Here is a tiny trained network, its code and every weight. The questions are about switching its units off for an input and a class, where a switched-off unit gives its printed mean instead of its output.

import numpy as np


def w(rows, s, z=0):
    codes = np.array(rows[::2]) - 128.0
    scale = np.full(codes.shape[1], s)
    scale[-1] = z or s
    return codes * scale


def f(y):
    return np.maximum(y, 0)


def log_softmax(a):
    a = a - a.max(-1, keepdims=True)
    return a - np.log(np.exp(a).sum(-1, keepdims=True))


def net(x, mask):
    res = np.array(x, float).reshape(1, 5) / 4 @ E
    y = f(res @ A[0][:, :-1].T + A[0][:, -1])
    res = res + np.where(mask, y, B[0][:, -1]) @ B[0][:, :-1]
    return log_softmax(res[-1] @ U[:, :-1].T + U[:, -1])


A, B = {}, {}
E = w([
[47,108,207,130],'x0',
[112,188,156,208],'x1',
[154,198,137,143],'x2',
[110,210,163,1],'x3',
[213,92,187,107],'x4',
],0.0081)
A[0] = w([
[36,99,167,56,125],'neuron 0',
[50,167,150,130,12],'neuron 1',
[86,105,161,145,174],'neuron 2',
[44,159,130,87,185],'neuron 3',
[123,29,2,134,253],'neuron 4',
[135,147,149,197,114],'neuron 5',
[125,42,108,122,202],'neuron 6',
[165,165,117,59,142],'neuron 7',
],0.016,0.0023)
B[0] = w([
[140,60,220,60,203],'neuron 0',
[100,104,163,201,175],'neuron 1',
[115,94,186,98,169],'neuron 2',
[40,77,119,142,196],'neuron 3',
[106,60,1,158,249],'neuron 4',
[173,177,179,188,178],'neuron 5',
[173,92,137,178,192],'neuron 6',
[152,127,114,23,198],'neuron 7',
],0.021,0.013)
U = w([
[136,152,189,149,225],'0',
[135,25,95,177,123],'1',
[119,130,103,110,2],'2',
[121,127,105,109,14],'3',
[104,254,40,148,162],'4',
[138,83,53,53,225],'5',
[69,104,186,75,83],'6',
[185,87,151,39,105],'7',
],0.0098,0.0075)

Each question gives the input, the list of numbers given to net, and the class t.
The units are the neurons (one row each of A and B). Each row of codes is followed by its name. A weight is (code - 128) times the scale printed after its matrix; where a second scale follows, it is the last column's (A, B and U).
mask holds one flag per neuron, in row order. A switched-off neuron (its flag False) gives its mean, the last column of its row in B, instead of its output. The means were averaged over made-up inputs and are rounded, as every weight is.
A unit's drop is (log p(t) with every unit on - log p(t) with that unit switched off) / (log p(t) with every unit on - log p(t) with every unit switched off).
The circuit of an input: a set's keep is (log p(t) with only the set's units on - log p(t) with every unit switched off) / (log p(t) with every unit on - log p(t) with every unit switched off). Starting from all 8 units, units are removed one at a time, each time the one whose removal leaves the highest keep (on an exact tie, the one counted first), for as long as the keep stays at least 0.8.
units of the circuit, in order: the units of the circuit, biggest drop first
most important unit: the unit with the biggest drop
top k neurons: the k neurons with the biggest drops, biggest first
drop when u is switched off: that unit's drop, to one decimal
input [-3,-7,-8,8,-1], class 7: most important unit => neuron 0
input [0,8,0,-8,8], class 0: units of the circuit, in order => (neuron 4; neuron 5)
input [4,-7,4,0,-4], class 6: units of the circuit, in order => (neuron 4; neuron 0)
input [-5,-2,4,-1,-7], class 5: top 4 neurons => (neuron 1; neuron 6; neuron 5; neuron 3)
input [-6,-6,3,4,5], class 7: top 2 neurons => (neuron 4; neuron 3)
input [1,2,8,5,0], class 6: top 4 neurons => (neuron 4; neuron 3; neuron 1; neuron 6)
input [-5,-2,-6,2,8], class 5: units of the circuit, in order => (neuron 7; neuron 0)
input [0,5,8,2,7], class 0: top 3 neurons => (neuron 4; neuron 0; neuron 5)
input [-4,5,-4,8,-5], class 6: top 2 neurons => (neuron 4; neuron 3)
input [-7,6,5,3,-1], class 4: top 2 neurons => (neuron 0; neuron 2)
input [7,2,6,6,8], class 6: units of the circuit, in order => (neuron 3; neuron 4)
input [-6,4,-2,-2,-6], class 4: top 3 neurons => (neuron 0; neuron 6; neuron 3)
input [-7,1,0,1,6], class 7: top 3 neurons => (neuron 4; neuron 3; neuron 7)
input [-1,7,7,0,-6], class 0: most important unit => neuron 4
input [-2,-2,-4,7,0], class 7: top 4 neurons => (neuron 4; neuron 7; neuron 0; neuron 1)
input [7,0,1,1,5], class 6: top 2 neurons => (neuron 4; neuron 7)
input [-1,5,-1,-4,3], class 0: top 3 neurons => (neuron 4; neuron 5; neuron 3)
input [4,0,-1,7,6], class 7: top 2 neurons => (neuron 7; neuron 0)
input [-8,8,7,2,-1], class 4: drop when neuron 2 is switched off => 0.1
input [-4,3,2,0,-5], class 4: drop when neuron 6 is switched off => 0.1
input [-7,0,1,2,3], class 7: drop when neuron 7 is switched off => 0.2
input [6,-8,-7,8,-7], class 6: most important unit => neuron 3
